Each row of numbers stands for one thing and depends on some of the facts below. Use the named rows to name the rest.

How the things are related:
feklel: Θ flerobur; κ k; χ v
dopus: Θ skivume; χ t
tidu: Θ grimem; κ h; χ w
sunik: Θ flepe; χ t
butrol: Θ meflol; κ c; χ y
lodres: α dopus
bremol: Θ meflol; κ j; χ v
rizu: Θ pleflibo; κ s; χ v
klibro: Θ flepe; α plegem; κ a; χ w
klosuk: Θ noklek; κ p; χ w
dadrus: Θ lodres; κ l; χ t
trisu: Θ noklek; α stefar; κ a; χ x
relas: Θ luste; α brenum; κ a; χ u
flastekun: Θ nudi; κ a; χ u
gemur: Θ pluvim; κ p; χ u
stoklufem: Θ flerobur; κ n; χ v
lopi: Θ meflol; α trisol; κ d; χ w
travak: α pidak
mamuk: Θ lodres; α medus; κ j; χ u
kerus: Θ flonir; κ p; χ z
drasa: Θ napo; κ d; χ z
klostan: Θ travak; χ y
zibiflor: Θ napo; κ o; χ u
pluvim: α flubam
sadur: Θ pleflibo; κ e; χ u
plotrestis: Θ meflol; κ l; χ v
diplur: Θ lodres; κ a; χ x
drusus: Θ batrugen; κ c; χ z
flizur: Θ flonir; κ l; χ v
vastel: Θ flepe; κ q; χ w
skesum: Θ batrugen; κ d; χ y
nudi: α lodres
tuklekli: α raple
drisutir: Θ flepe; κ e; χ w
brebral: Θ vobridra; α noklek; κ s; χ u
mavur: Θ flepe; κ b; χ w
grupe: Θ deduba; α drisutir; χ w
romas: Θ flutin; κ g; χ z
ragro: Θ flutin; κ m; χ x
flamu: Θ napo; κ l; χ z
britor: Θ deduba; κ g; χ y
flitom: Θ pleflibo; κ f; χ u
pledim: Θ luste; κ o; χ t
fisos: Θ pleflibo; κ k; χ u
bromor: Θ draril; α lefostak; κ b; χ u
fidral: Θ dopur; κ e; χ w
skatru: Θ lodres; κ g; χ y
flonir: α grupe
brenum: Θ stefar; κ d; χ y
plena: Θ deduba; κ h; χ z
breplos: Θ travak; κ q; χ z
ruves: Θ todruk; κ p; χ z
vusta: Θ lodres; κ q; χ x
stodron: α klostan
nerafle: Θ dopur; κ b; χ t
skimel: Θ deduba; α drager; κ q; χ y
stiral: Θ meflol; κ h; χ x
klotres: Θ flepe; κ o; χ z
vistum: Θ vobridra; κ l; χ t
plegem: Θ pluvim; α brebral; κ c; χ y
grugin: Θ deduba; κ k; χ y
zabrofi: Θ luste; χ u
rori: Θ batrugen; κ a; χ w
tatak: Θ pluvim; κ a; χ y
reklol: Θ luste; χ u
drudros: Θ lodres; χ w
pomuplu: Θ noklek; α rizu; κ g; χ v
kuflu: Θ stefar; κ a; χ t
zovar: Θ napo; α stoklufem; κ q; χ y
relo: Θ pleflibo; κ d; χ z
stedru: Θ meflol; α bupluska; χ y
pidak: Θ flepe; α drudros; κ g; χ v
trisin: Θ pluvim; χ u
tredrer: Θ napo; κ k; χ y
raple: Θ batrugen; α duzir; κ f; χ y
medus: Θ flonir; α bremol; κ b; χ v
tuzu: Θ deduba; κ e; χ w
diskal: Θ pluvim; κ m; χ t
pluves: Θ flerobur; α skatru; κ d; χ t
flubam: Θ nudi; χ y
pezal: Θ pluvim; κ b; χ w
nibravo: Θ meflol; κ e; χ u
kozimu: Θ skivume; κ c; χ v
trisol: Θ flepe; κ c; χ t
stivus: Θ nudi; κ r; χ v
klumel: Θ pleflibo; κ h; χ z
pustos: Θ pleflibo; κ a; χ u
raklo: Θ meflol; κ b; χ x
grafla: Θ tuklekli; κ a; χ x
drunen: Θ meflol; κ g; χ x
skiplan: Θ batrugen; κ q; χ v
duzir: Θ travak; α febral; κ d; χ y
sutrabra: Θ stefar; κ i; χ y
flava: Θ pluvim; κ i; χ v
mudar: Θ flonir; κ a; χ t
listorum: Θ popenas; α skiplan; κ d; χ x
kivi: Θ popenas; κ a; χ t
skebram: Θ trukos; α keklik; κ a; χ x
bupluska: Θ todruk; α tidu; κ r; χ z
ploskes: Θ trukos; χ u
paflom: Θ noklek; κ b; χ t
ploni: Θ tuklekli; α travak; κ q; χ y
febral: Θ pleflibo; κ p; χ u
pazan: Θ deduba; κ j; χ u
kasik: Θ flepe; κ i; χ v
deduba: α butrol
fliskaskel: Θ lefostak; α skebram; κ a; χ w
selis: Θ lodres; κ e; χ z
fiste: Θ flerobur; α dudar; χ u
gadranok: α bagrok
flutrar: Θ gadranok; κ n; χ y
bagrok: Θ flerobur; α bromor; χ z
skatres: Θ napo; κ e; χ u
keklik: Θ flutin; κ d; χ z
flidostir: Θ vobridra; κ j; χ u
lalis: Θ luste; κ c; χ w
skastol: Θ todruk; κ a; χ z
votrifir: Θ meflol; κ k; χ x
trilaflel: Θ stefar; κ b; χ v
repas: Θ tuklekli; κ b; χ t
nuflor: Θ pluvim; χ y
luklum: Θ flerobur; α vobridra; κ i; χ x
zitrus: Θ flonir; κ e; χ v
momon: Θ lodres; κ d; χ w
klegik: Θ pluvim; κ f; χ y
sesuk: Θ vobridra; κ a; χ x
geli: Θ popenas; α drizakla; κ b; χ t
rodebo: Θ noklek; κ f; χ w
bavi: Θ travak; κ f; χ u
luste: α paflom
dudar: Θ lodres; α votrifir; κ r; χ y
toda: Θ todruk; κ b; χ t
drizakla: Θ flepe; α skotrem; χ z
sipun: Θ nudi; κ g; χ w
lefostak: α lopi
tapli: Θ stodron; α listorum; κ a; χ v
stefar: α ruves
fiplol: Θ flerobur; κ g; χ z
drager: Θ tuklekli; κ m; χ y
fuple: Θ flonir; χ z
skotrem: Θ nudi; α mamuk; χ v

Some things and their rows:
-22	-28	-5	9	-1	-4	11	-1	-55	-4	-9	14	-13	-1	-10	10	-10	1	-1	-33	2	-3	-4	-32	32	-8	-54	3	-5	-5	6	5	10	4	30	-22	7	-6: drisutir
-6	-11	0	3	1	-12	-6	-26	-16	-15	-34	-4	-6	-2	-27	22	4	2	-8	6	-24	-3	-13	5	24	1	-25	8	-27	-4	-10	6	17	-11	18	-10	13	-34: klegik
-24	-7	-5	-4	-4	3	-5	-10	-28	-17	-22	-14	2	-6	-9	6	-1	-5	-4	-6	-3	-14	-1	-11	22	15	-39	19	-6	-5	-7	3	13	-1	6	-14	7	-12: zabrofi
-44	-2	-20	-17	-3	7	-4	-3	-33	-26	-14	-28	3	-10	-4	-6	5	-1	-11	-17	3	-10	1	-15	20	0	-33	24	2	-3	1	3	14	-3	14	-13	5	-25: skastol
-45	-14	10	-13	26	-12	-19	-9	-27	-37	-50	-23	-17	-13	9	36	7	-8	-26	-22	7	-9	-21	-4	36	8	-47	42	-30	-22	-4	20	19	-7	12	-35	10	-23: todruk
-37	-19	-9	-7	-1	7	-15	2	-44	4	-12	-1	-2	-9	-8	-1	4	9	2	-11	-11	-20	7	-3	23	-11	-44	23	8	-17	-1	7	13	21	15	-16	5	-23: febral
-6	-14	-3	-5	-7	1	10	-14	-34	-24	-10	-6	-8	-8	-16	19	-2	-2	-4	-13	8	0	-6	-7	21	19	-37	11	-11	1	9	6	8	-13	28	-26	11	-7: rodebo
-32	-9	-4	15	17	-31	-1	-1	-51	-19	-15	-30	-62	-6	-10	17	17	-24	-24	-37	17	-9	-32	1	40	55	-45	57	-14	-55	-17	41	16	-17	-5	-11	3	-70: lefostak
-23	0	-10	8	2	-8	-10	-8	-25	-16	-32	-10	-1	2	-8	2	-7	-7	-15	-26	-6	-6	-8	-31	35	-5	-45	0	-9	0	-16	7	11	-6	10	-7	6	-18: pidak
-15	-9	-1	0	-8	8	2	-13	-23	-22	-20	-9	-5	-12	-13	16	-4	2	-10	-4	0	-6	4	-8	19	18	-37	4	-12	-5	-6	2	13	-7	9	-18	14	-19: bavi
0	-1	-2	-8	0	1	-14	-3	-30	-13	-18	-8	-2	-4	-10	8	6	-4	0	-13	-5	-15	-6	0	33	12	-36	16	1	-4	2	10	5	-2	22	-24	8	-8: listorum
-28	-6	-4	-2	2	-9	1	-19	-33	-17	-14	-17	4	-6	-23	20	-3	1	5	-11	6	-22	0	-14	35	33	-39	13	-16	3	0	15	16	1	17	-15	2	3: stiral
-47	-17	-9	9	16	-21	-17	-20	-40	23	-22	-1	4	3	-24	10	3	11	6	-5	-22	-34	0	-9	49	-4	-33	18	-23	-6	-9	19	32	17	22	-6	0	-22: butrol
-39	-9	-14	2	3	-7	-8	-19	-22	-10	-21	-15	-2	-1	-5	0	-5	-2	-14	-6	-3	-10	-8	-12	25	6	-34	21	-19	1	-11	2	20	-10	14	-7	9	-22: trilaflel
-32	4	10	-20	27	-13	-17	-10	-14	-61	-55	-38	-13	-12	13	34	7	-17	-29	-18	10	-9	-31	-7	38	23	-37	40	-35	-13	-6	16	15	-26	6	-35	13	-20: stodron
-22	-10	-5	2	-4	5	-1	-13	-26	-13	-19	-9	-3	-7	-5	7	-5	-2	-10	-3	1	-11	0	-10	22	17	-37	12	-13	-3	-7	0	17	-8	9	-18	12	-17: skatres
-23	-14	-3	5	3	-20	-5	-29	-19	-14	-38	-10	2	3	-27	16	1	-6	-2	7	-24	-8	-18	-4	21	1	-32	24	-29	-3	-12	5	18	-7	13	-2	4	-25: dudar
-21	-10	-10	-8	2	-7	-1	-7	-41	-9	-11	-10	1	3	-2	-3	0	-13	2	-14	4	-15	-16	-14	30	14	-38	35	-5	2	8	4	11	-8	25	-23	3	3: lalis
-11	12	-16	-25	7	-7	9	8	-32	-71	-21	-28	-3	3	-1	-4	-1	-12	4	-29	-2	-11	-29	-36	31	13	-27	11	-5	9	7	-4	-4	-27	17	-16	9	-3: klibro
-50	-25	-12	11	3	-9	-14	-19	-31	12	-16	1	-6	-2	-9	3	-8	10	-9	-6	-8	-12	0	-7	23	-10	-45	20	-16	-9	-12	6	22	11	18	-4	7	-27: paflom

Name these rows:
No name comes twice in this set of rows, the named rows included.
3	-2	-44	-4	31	-39	14	-10	-42	-91	-60	-29	-46	-2	8	21	18	-36	-28	-47	37	-6	-33	38	46	70	-27	51	-6	-35	-26	32	28	-23	-23	-4	17	-49 -> gadranok
-25	-7	-9	4	-1	-3	-8	-20	-18	-8	-23	-12	-3	-4	-10	7	-4	0	-17	-6	-2	-6	-4	-6	26	7	-35	11	-17	0	-11	5	18	-10	15	-12	11	-24 -> zitrus
-38	-10	-12	-3	8	-10	5	-17	-36	-16	-6	-14	-1	-2	-11	10	-6	5	5	-7	6	-27	-5	-16	37	29	-30	15	-23	5	2	7	22	-6	19	-16	8	-3 -> raklo
-27	-11	-9	-1	-10	13	-15	-3	-40	19	-13	-5	1	-13	-9	2	7	2	-16	-24	4	-8	18	-4	30	-9	-48	16	13	-12	-1	16	16	16	23	-24	3	-23 -> keklik
-42	-5	-8	46	-9	-27	-9	10	-58	51	28	-11	-56	10	-31	-28	3	-11	-4	-36	-13	-16	-19	-42	38	25	-55	26	6	-47	-26	33	4	-2	2	19	-10	-77 -> trisol
-33	-4	-12	-5	-8	7	-3	-12	-29	-12	-20	-23	5	-9	-7	2	1	-8	-17	-15	9	-5	4	-15	22	9	-40	21	-2	-1	-4	7	16	-5	13	-16	4	-17 -> fuple
-4	2	-4	-5	0	-6	6	-19	-16	-39	-23	-19	-1	0	-7	11	-5	-14	-5	-1	3	-7	-19	-12	23	33	-27	17	-22	9	-3	-2	9	-30	12	-18	13	-3 -> luklum
-34	-18	-6	6	5	-6	-10	-12	-48	23	-3	3	0	-4	-14	10	-2	9	7	-14	2	-30	9	-7	44	13	-43	16	-8	-5	3	18	23	17	28	-23	3	-2 -> votrifir
-38	-27	-9	5	10	-16	-8	-18	-36	4	-24	7	-9	0	-22	11	1	13	0	-1	-30	-15	-9	-5	28	-20	-32	16	-25	-10	-7	6	24	9	23	-5	9	-39 -> drager
-15	-7	-2	5	7	-18	-13	-22	-20	-4	-37	-7	2	5	-21	11	3	-5	-4	1	-24	-14	-16	-4	34	0	-29	17	-24	-2	-13	8	19	-6	15	-7	6	-24 -> britor
-27	-8	-12	-13	11	-16	-14	-14	-24	-24	-33	-15	0	3	-20	4	9	3	3	5	-33	-17	-21	0	24	-11	-20	26	-19	-6	-7	3	14	-3	16	-2	7	-35 -> tatak
-27	2	-10	5	4	-11	-15	-6	-21	-26	-33	-12	-3	1	-11	3	-7	-2	-11	-25	-10	-8	-10	-28	32	-6	-45	-2	-10	-3	-18	6	7	-3	7	-2	6	-20 -> sunik

Now the same things, written a new way:
Known rows:
3	-11	-10	4	31	21	-2	-20	-4	-14	-11	3	8	2	6	-11	17	1	1	-2	4	22	-7	-9	1	5	13: noklek
5	9	6	1	19	0	6	-29	-9	9	6	5	4	-3	-9	-7	-2	-1	-6	17	9	-13	-1	21	-2	-15	-8: klotres
2	6	-5	0	-21	25	1	-6	4	-10	14	6	-1	-3	-3	-16	2	-1	-2	7	14	-6	0	-1	1	-5	-5: fuple
2	-12	-10	3	30	21	-2	-19	-4	-14	-11	3	8	2	6	-12	17	1	1	-2	4	21	-7	-7	-1	5	13: vobridra
3	19	10	-2	1	-52	-25	9	-14	14	19	12	-22	-21	-25	-1	9	9	-1	-18	23	9	5	-14	-35	2	8: bromor
4	-12	1	0	35	-48	-25	-9	-16	-2	2	7	-16	-14	-11	-24	33	12	10	-24	31	20	-11	-11	-51	23	6: lefostak
4	29	1	0	-2	27	-4	-24	5	-10	11	10	1	-4	-2	-4	0	-2	-9	2	13	2	-5	-2	25	-9	6: ruves
0	-29	-8	2	19	7	2	-2	-7	-10	-12	1	2	1	5	-13	15	5	4	0	-1	12	-6	3	-14	4	6: todruk
-3	-15	-2	-1	-7	-21	5	27	-1	7	1	-6	-3	-4	-11	3	-11	0	5	-2	-12	-10	4	11	-12	7	-5: ploni
-2	-49	-8	0	5	-4	6	16	-10	-5	-11	-2	-4	0	5	-14	12	9	7	2	-6	2	-5	15	-29	3	-2: tuklekli
7	50	-6	-8	62	-73	-25	-69	-5	19	5	3	-11	-9	-16	-10	25	-5	8	-31	35	9	2	-24	-38	27	-6: trisol
1	2	-7	1	-15	13	1	-2	3	-5	4	2	0	-2	-2	-14	3	-3	-1	1	7	-3	3	-5	-3	0	-3: ploskes
2	0	-5	0	-27	11	1	0	4	-7	9	2	0	-4	1	-12	-1	-2	1	-2	4	0	0	-13	5	2	-4: trisin
0	8	-8	-4	-26	17	0	-6	2	-8	19	8	-5	-2	-4	-6	0	0	-4	6	8	-5	-3	2	9	-6	0: klumel
0	10	3	-1	-9	20	-1	-6	3	-6	19	6	-2	-2	-10	-1	-2	2	-3	13	8	-7	-4	6	11	-6	-1: romas
1	15	2	2	5	-5	0	-1	6	9	-9	-8	-3	-2	1	11	-3	-1	1	-7	-9	-3	9	-12	0	0	-8: pledim
1	9	-1	-1	-13	18	0	-3	3	-7	17	7	-2	-2	-6	-6	-3	1	-2	9	9	-6	0	5	8	-6	-1: drusus
1	-1	-11	1	-19	-4	2	7	2	-4	0	-3	2	-6	-1	-9	-4	-5	3	-13	-3	3	4	-16	0	9	-1: nuflor
0	-29	-9	2	17	7	2	-2	-7	-10	-11	1	2	1	6	-13	14	5	4	0	-1	12	-6	3	-14	4	6: napo
2	7	3	3	8	-15	2	11	3	3	-9	-1	2	-8	-2	3	-14	-3	1	-11	-8	0	7	4	5	3	1: tredrer

Name these rows:
No name comes twice in this set of rows, the named rows included.
1	20	-6	1	3	1	-4	-9	4	-5	6	-2	7	-4	-7	8	-7	-6	0	-10	-4	11	-2	-19	24	10	9 -> skatru
3	20	4	0	34	-1	-2	-43	-14	8	8	3	14	7	-4	6	4	-5	-5	13	12	2	-6	5	7	-8	2 -> drisutir
0	1	-7	-1	-13	-13	1	9	2	-1	2	-2	0	-7	-4	1	-9	-3	3	-12	-8	3	3	-8	6	8	2 -> plegem
2	27	-16	1	4	17	-3	-22	10	-1	-5	-4	4	1	1	-2	9	-8	0	-10	0	9	13	-34	0	4	-1 -> dopus
2	8	10	3	-1	3	1	2	3	0	1	1	-1	-5	-2	0	-7	0	-2	2	2	-5	-3	5	12	-3	-3 -> zibiflor
3	26	-1	1	-2	15	-4	-20	4	-6	4	6	2	-4	1	0	-3	-4	-6	-5	6	7	-3	-10	24	-3	7 -> febral
-1	-13	15	0	-15	-9	0	18	-8	4	6	-3	-3	1	4	4	-5	6	0	7	4	-14	-10	21	-4	-6	-10 -> fliskaskel
1	4	0	-5	19	-27	4	-23	-17	14	3	6	5	2	2	7	-5	-1	-3	7	2	-5	0	24	-7	-13	-1 -> mavur
-1	-48	-6	0	-3	-7	6	16	-9	-7	-7	-3	-4	-2	8	-12	10	10	8	-1	-8	5	-7	9	-20	5	-2 -> pluvim
4	17	-2	2	-13	20	-7	-16	1	-13	12	5	9	2	10	-5	3	-3	0	-3	15	11	-3	-21	18	0	4 -> drudros
1	6	1	-1	-21	-2	0	0	2	-3	7	3	-4	-6	2	0	-6	0	-2	-6	0	-1	-4	-2	16	-3	-1 -> gemur
1	33	-8	-3	14	-3	-4	-20	7	5	-6	-2	-2	-2	2	18	-2	-5	-3	-13	-9	9	10	-18	14	-2	6 -> paflom
0	-8	-17	-6	2	45	34	-47	10	-11	-7	-3	19	18	20	-17	-12	-13	-3	27	-9	-29	-10	44	33	-10	-18 -> drizakla
0	1	2	-2	-8	1	-3	2	-3	-3	10	4	2	3	5	2	-3	1	2	2	8	-1	-1	4	2	-3	1 -> lalis

Now the same things, written a new way:
Some rows with their names:
21	-21	17	-9	1	22	-6	-6	-7	-2	21	-6	23: flutin
19	75	40	-16	-12	-40	32	48	7	-10	-19	31	19: momon
-16	-8	-57	20	-22	-24	-22	-33	9	33	10	15	-12: dudar
-15	-16	57	-5	18	5	16	4	-8	13	24	-31	-1: gemur
-19	2	9	14	3	-3	-22	-4	-18	-18	-20	-1	-22: flutrar
0	4	37	-8	7	15	16	28	-4	-6	6	-13	10: skatres
23	-23	16	-10	0	22	-8	-7	-7	-2	24	-3	26: napo
-17	-22	31	-2	11	35	-1	8	-9	-9	3	-29	-9: kivi
19	-20	16	-8	0	21	-6	-6	-8	-2	22	-6	22: popenas
24	19	40	-32	-15	68	-42	23	-1	-5	17	31	109: flepe
22	57	-5	-17	-36	23	-37	33	28	38	5	63	97: pidak
31	-23	-35	4	-20	-1	-15	-25	19	41	31	28	20: tuklekli
4	-8	-35	28	-18	-25	-38	-30	8	28	-9	39	-20: ploni
-20	-12	-105	-9	18	-14	13	-43	38	20	0	5	3: bagrok
-7	16	2	9	-12	-3	-32	6	-8	-18	-34	14	-18: brenum
-11	-18	0	0	45	-5	7	-15	-22	-27	17	-24	-32: ruves
9	-1	-32	-3	32	7	8	-2	-20	-53	-6	-3	-16: plena
1	4	32	-9	7	11	15	18	-3	-6	3	-13	7: trisin
-6	-40	-36	25	-9	6	-36	-24	17	42	-8	11	-20: skebram
-14	-24	30	-1	12	35	-2	5	-9	-9	3	-28	-7: kuflu

Which thing is each row?
No name comes twice in this set of rows, the named rows included.
23	-68	-9	13	12	-22	26	-38	-13	0	33	-39	-56 -> meflol
13	11	39	2	5	-1	-1	15	-7	-8	-9	12	4 -> skiplan
15	87	14	-26	-35	-21	1	30	36	45	3	64	109 -> klibro
24	3	-38	8	-3	-12	14	-4	11	30	33	19	10 -> brebral
34	-19	19	-8	1	22	-12	-5	-10	-1	31	4	24 -> noklek
-7	25	-62	2	-6	-99	78	-17	51	54	2	8	-44 -> lopi
20	21	-44	25	-28	-27	-46	-7	13	29	-15	57	-24 -> duzir
4	60	27	-31	-19	40	-28	32	9	-13	-32	29	94 -> kasik
0	61	32	-18	-6	-37	51	40	0	-7	11	3	29 -> sipun
-12	37	65	-13	12	-51	48	13	-5	19	28	-15	12 -> klosuk
-27	7	-67	-15	-5	-4	26	-18	67	54	-26	5	34 -> bromor

